Below are the code and all the weights of a small trained network. Each question names an input and a target symbol and asks about switching units off, where a switched-off unit gives its printed mean instead of its output.

import numpy as np


def w(rows, s, z=0):
    codes = np.array(rows[::2]) - 128.0
    scale = np.full(codes.shape[1], s)
    scale[-1] = z or s
    return codes * scale


def f(y):
    return y / 2 * (1 + np.tanh(0.7978845608 * (y + 0.044715 * y**3)))


def softmax(a):
    e = np.exp(a - a.max(-1, keepdims=True))
    return e / e.sum(-1, keepdims=True)


def log_softmax(a):
    a = a - a.max(-1, keepdims=True)
    return a - np.log(np.exp(a).sum(-1, keepdims=True))


def net(x, mask):
    ids = ['βγζλπτω'.index(c) for c in x.split()]
    T = len(ids)
    res = E[ids] + P[:T]
    u = 0
    for l in range(3):
        q, k, v = (res @ M[l].T for M in (Q, K, V))
        z = softmax(np.where(np.tri(T) > 0, q @ k.T / 3**0.5, -1e9)) @ v
        res = res + np.where(mask[u], z, O[l][:, -1]) @ O[l][:, :-1]
        u += 1
        y = f(res @ A[l][:, :-1].T + A[l][:, -1])
        res = res + np.where(mask[u : u + 12], y, B[l][:, -1]) @ B[l][:, :-1]
        u += 12
    return log_softmax(res[-1] @ U[:, :-1].T + U[:, -1])


Q, K, V, O, A, B = {}, {}, {}, {}, {}, {}
E = w([
[127,127,25,118,93,116],'β',
[214,90,91,103,103,81],'γ',
[153,63,92,130,141,89],'ζ',
[97,166,37,153,75,124],'λ',
[233,146,171,165,71,107],'π',
[124,99,66,144,4,59],'τ',
[82,141,132,106,169,99],'ω',
],0.018)
P = w([
[146,167,157,58,154,178],'0',
[79,139,132,63,108,129],'1',
[200,233,114,136,55,181],'2',
[12,116,233,163,99,121],'3',
[180,192,84,132,111,162],'4',
[128,2,137,62,176,108],'5',
[130,250,52,139,113,2],'6',
[40,111,194,190,175,150],'7',
[161,162,50,205,223,147],'8',
[82,91,174,95,152,145],'9',
],0.0091)
Q[0] = w([
[85,103,67,245,220,166],'L0H1',
[148,126,165,177,96,255],'L0H1',
[158,165,4,226,73,20],'L0H1',
],0.0056)
K[0] = w([
[117,145,42,98,157,89],'L0H1',
[227,254,53,43,150,146],'L0H1',
[160,7,79,78,79,68],'L0H1',
],0.0036)
V[0] = w([
[153,154,175,60,53,102],'L0H1',
[178,1,138,146,80,179],'L0H1',
[70,34,208,76,154,97],'L0H1',
],0.0059)
O[0] = w([
[66,43,96,117,126,188,228],'L0H1',
[121,88,90,12,163,33,154],'L0H1',
[213,2,108,53,57,91,3],'L0H1',
],0.0059,0.0032)
A[0] = w([
[101,102,201,103,81,84,11],'L0N1',
[206,16,217,141,86,115,194],'L0N2',
[100,168,193,102,119,136,108],'L0N3',
[147,92,113,157,24,74,98],'L0N4',
[67,95,121,143,186,183,172],'L0N5',
[68,144,41,122,82,176,179],'L0N6',
[74,129,173,84,187,162,2],'L0N7',
[125,96,101,161,190,251,99],'L0N8',
[192,117,61,174,50,95,203],'L0N9',
[160,145,254,100,183,160,88],'L0N10',
[118,181,118,88,215,117,77],'L0N11',
[180,154,178,210,140,100,69],'L0N12',
],0.0087,0.0028)
B[0] = w([
[102,92,148,115,133,159,129],'L0N1',
[54,46,135,128,119,88,153],'L0N2',
[142,111,147,229,103,92,123],'L0N3',
[90,150,58,169,178,124,199],'L0N4',
[149,137,223,113,156,111,146],'L0N5',
[191,101,161,175,77,60,254],'L0N6',
[88,192,120,71,199,243,124],'L0N7',
[219,163,166,200,115,128,134],'L0N8',
[115,91,68,147,149,167,249],'L0N9',
[149,129,132,106,98,55,132],'L0N10',
[122,175,85,75,202,254,133],'L0N11',
[125,125,52,91,130,106,131],'L0N12',
],0.0074,0.0094)
Q[1] = w([
[100,139,127,83,138,2],'L1H1',
[171,139,110,207,229,99],'L1H1',
[131,61,146,182,109,187],'L1H1',
],0.0073)
K[1] = w([
[3,157,152,172,140,123],'L1H1',
[79,56,136,66,154,45],'L1H1',
[172,110,23,31,181,195],'L1H1',
],0.0069)
V[1] = w([
[254,25,183,162,87,132],'L1H1',
[159,191,150,79,201,182],'L1H1',
[180,124,70,119,79,121],'L1H1',
],0.0095)
O[1] = w([
[144,119,122,50,133,4,128],'L1H1',
[189,133,115,136,204,154,1],'L1H1',
[86,187,77,50,181,141,193],'L1H1',
],0.011,0.014)
A[1] = w([
[163,100,182,147,151,221,141],'L1N1',
[109,123,214,54,216,133,92],'L1N2',
[162,160,166,104,97,183,92],'L1N3',
[107,110,195,96,105,39,89],'L1N4',
[131,198,95,137,81,154,29],'L1N5',
[48,69,187,145,155,188,139],'L1N6',
[59,127,47,131,119,152,148],'L1N7',
[137,122,69,64,81,130,88],'L1N8',
[83,122,139,96,61,86,215],'L1N9',
[152,197,140,198,119,167,116],'L1N10',
[254,200,179,45,135,88,2],'L1N11',
[97,86,111,204,50,134,196],'L1N12',
],0.0087,0.005)
B[1] = w([
[37,101,21,78,60,100,130],'L1N1',
[149,161,182,99,83,162,136],'L1N2',
[97,67,40,68,185,100,125],'L1N3',
[70,178,101,158,101,118,156],'L1N4',
[66,151,67,103,169,122,157],'L1N5',
[199,185,87,103,155,172,144],'L1N6',
[144,131,137,193,252,154,250],'L1N7',
[82,93,145,149,136,167,196],'L1N8',
[86,55,171,108,121,84,250],'L1N9',
[178,137,108,46,127,104,135],'L1N10',
[85,185,132,88,255,148,128],'L1N11',
[194,138,197,79,147,154,234],'L1N12',
],0.0072,0.018)
Q[2] = w([
[117,177,26,119,249,88],'L2H1',
[146,92,200,135,121,2],'L2H1',
[70,78,156,134,116,122],'L2H1',
],0.0074)
K[2] = w([
[126,157,254,59,115,161],'L2H1',
[144,78,144,186,122,59],'L2H1',
[135,144,125,177,137,126],'L2H1',
],0.0084)
V[2] = w([
[75,30,135,3,135,185],'L2H1',
[214,170,240,109,96,51],'L2H1',
[65,60,140,235,248,200],'L2H1',
],0.0054)
O[2] = w([
[135,79,200,62,137,121,247],'L2H1',
[27,225,132,54,50,127,2],'L2H1',
[80,60,27,2,158,207,247],'L2H1',
],0.0076,0.0071)
A[2] = w([
[165,87,142,156,151,53,135],'L2N1',
[147,159,153,74,154,128,216],'L2N2',
[144,115,199,110,135,156,172],'L2N3',
[140,153,93,123,182,44,132],'L2N4',
[114,188,100,112,170,130,121],'L2N5',
[128,121,113,166,93,87,167],'L2N6',
[174,173,109,195,106,130,2],'L2N7',
[127,142,126,160,135,69,199],'L2N8',
[111,88,91,121,113,180,142],'L2N9',
[107,157,127,113,128,77,119],'L2N10',
[129,146,180,114,138,85,138],'L2N11',
[127,115,162,89,6,118,51],'L2N12',
],0.013,0.0051)
B[2] = w([
[217,156,100,70,81,182,205],'L2N1',
[145,84,161,154,106,147,154],'L2N2',
[197,174,125,116,177,153,167],'L2N3',
[93,193,64,53,161,117,188],'L2N4',
[125,88,47,177,146,182,160],'L2N5',
[114,148,150,134,54,166,143],'L2N6',
[2,155,117,202,146,210,134],'L2N7',
[164,201,156,127,81,135,162],'L2N8',
[148,183,187,209,118,98,252],'L2N9',
[137,200,179,124,135,94,151],'L2N10',
[200,152,51,93,123,116,146],'L2N11',
[92,57,50,166,80,221,138],'L2N12',
],0.0077,0.012)
U = w([
[72,125,49,82,192,114,49],'β',
[98,115,110,34,176,102,3],'γ',
[81,67,89,76,66,151,167],'ζ',
[43,133,112,118,137,131,137],'λ',
[91,141,182,89,125,64,218],'π',
[2,62,161,132,133,163,156],'τ',
[170,108,166,131,135,182,213],'ω',
],0.0088,0.0055)

Each question gives the input, a string of symbols that net reads in full, and the target symbol t.
The units are the heads (3 rows each of Q, K, V and O) and the neurons (one row each of A and B). Each row of codes is followed by its name. A weight is (code - 128) times the scale printed after its matrix; where a second scale follows, it is the last column's (O, A, B and U).
mask holds one flag per unit, layer by layer, with each layer's heads first. A switched-off unit (its flag False) gives its mean, the last column of its rows in O or B, instead of its output. The means were averaged over made-up inputs and are rounded, as every weight is.
A unit's drop is (log p(t) with every unit on - log p(t) with that unit switched off) / (log p(t) with every unit on - log p(t) with every unit switched off).
The circuit of an input: a set's keep is (log p(t) with only the set's units on - log p(t) with every unit switched off) / (log p(t) with every unit on - log p(t) with every unit switched off). Starting from the 12 units with the biggest drops (on a tie, the unit counted first), units are removed one at a time, each time the one whose removal leaves the highest keep (on an exact tie, the one counted first), for as long as the keep stays at least 0.8.
units of the circuit, in order: the units of the circuit, biggest drop first
most important unit: the unit with the biggest drop
k most important neurons: the k neurons with the biggest drops, biggest first
k most important neurons of layer l: the k neurons of layer l with the biggest drops, biggest first
input π β ω, target π: units of the circuit, in order	[L0N4, L2H1, L1H1]
input π ω λ γ ω τ τ ζ τ γ, target τ: most important unit	L1N12
input ω π ω γ, target ω: 4 most important neurons of layer 0	[L0N6, L0N7, L0N11, L0N2]
input λ β τ, target λ: 2 most important neurons	[L0N6, L0N4]
input λ π β, target λ: 3 most important neurons of layer 1	[L1N9, L1N7, L1N8]
input ω β λ, target ω: 3 most important neurons	[L0N6, L1N1, L0N7]
input β τ λ β λ τ γ β ω, target τ: units of the circuit, in order	[L0N4, L1H1, L2N1]
input π λ β β ζ π ω γ ω, target π: units of the circuit, in order	[L1H1, L0N2, L2H1]
input ω γ τ ζ β β β, target ζ: 2 most important neurons	[L0N2, L2N1]
input π γ τ, target π: units of the circuit, in order	[L2H1, L1H1]
input β ζ γ, target β: units of the circuit, in order	[L1H1, L1N12, L2N4]
input ω τ β β β τ β γ ζ, target τ: 4 most important neurons	[L0N4, L0N2, L0N6, L1N7]
input γ β β β β β β ω, target ω: 3 most important neurons	[L1N2, L0N5, L2N2]
input τ β ω τ τ γ γ β β, target γ: most important unit	L1H1
input λ τ π, target λ: 2 most important neurons	[L0N6, L0N12]
input τ β ζ, target τ: units of the circuit, in order	[L1N12, L0N6, L2N11, L1N6]
input β β β, target β: units of the circuit, in order	[L1H1, L1N5, L2H1]
input τ γ β β λ β ω τ, target ω: 2 most important neurons of layer 0	[L0N11, L0N6]
input τ ω τ β γ π λ λ π, target π: 2 most important neurons of layer 0	[L0N2, L0N6]
input β ζ ω ω β β β, target ω: units of the circuit, in order	[L1H1]
input ζ π λ π τ, target π: 4 most important neurons	[L0N11, L1N7, L0N4, L0N3]
input β γ ω τ β ω λ β ζ, target ω: 2 most important neurons	[L0N6, L1N9]
input τ τ τ β τ ζ λ λ γ π, target ζ: 3 most important neurons of layer 0	[L0N10, L0N11, L0N7]
input ζ τ β β λ ζ γ π β, target ζ: 4 most important neurons	[L0N2, L0N6, L2N1, L2N9]
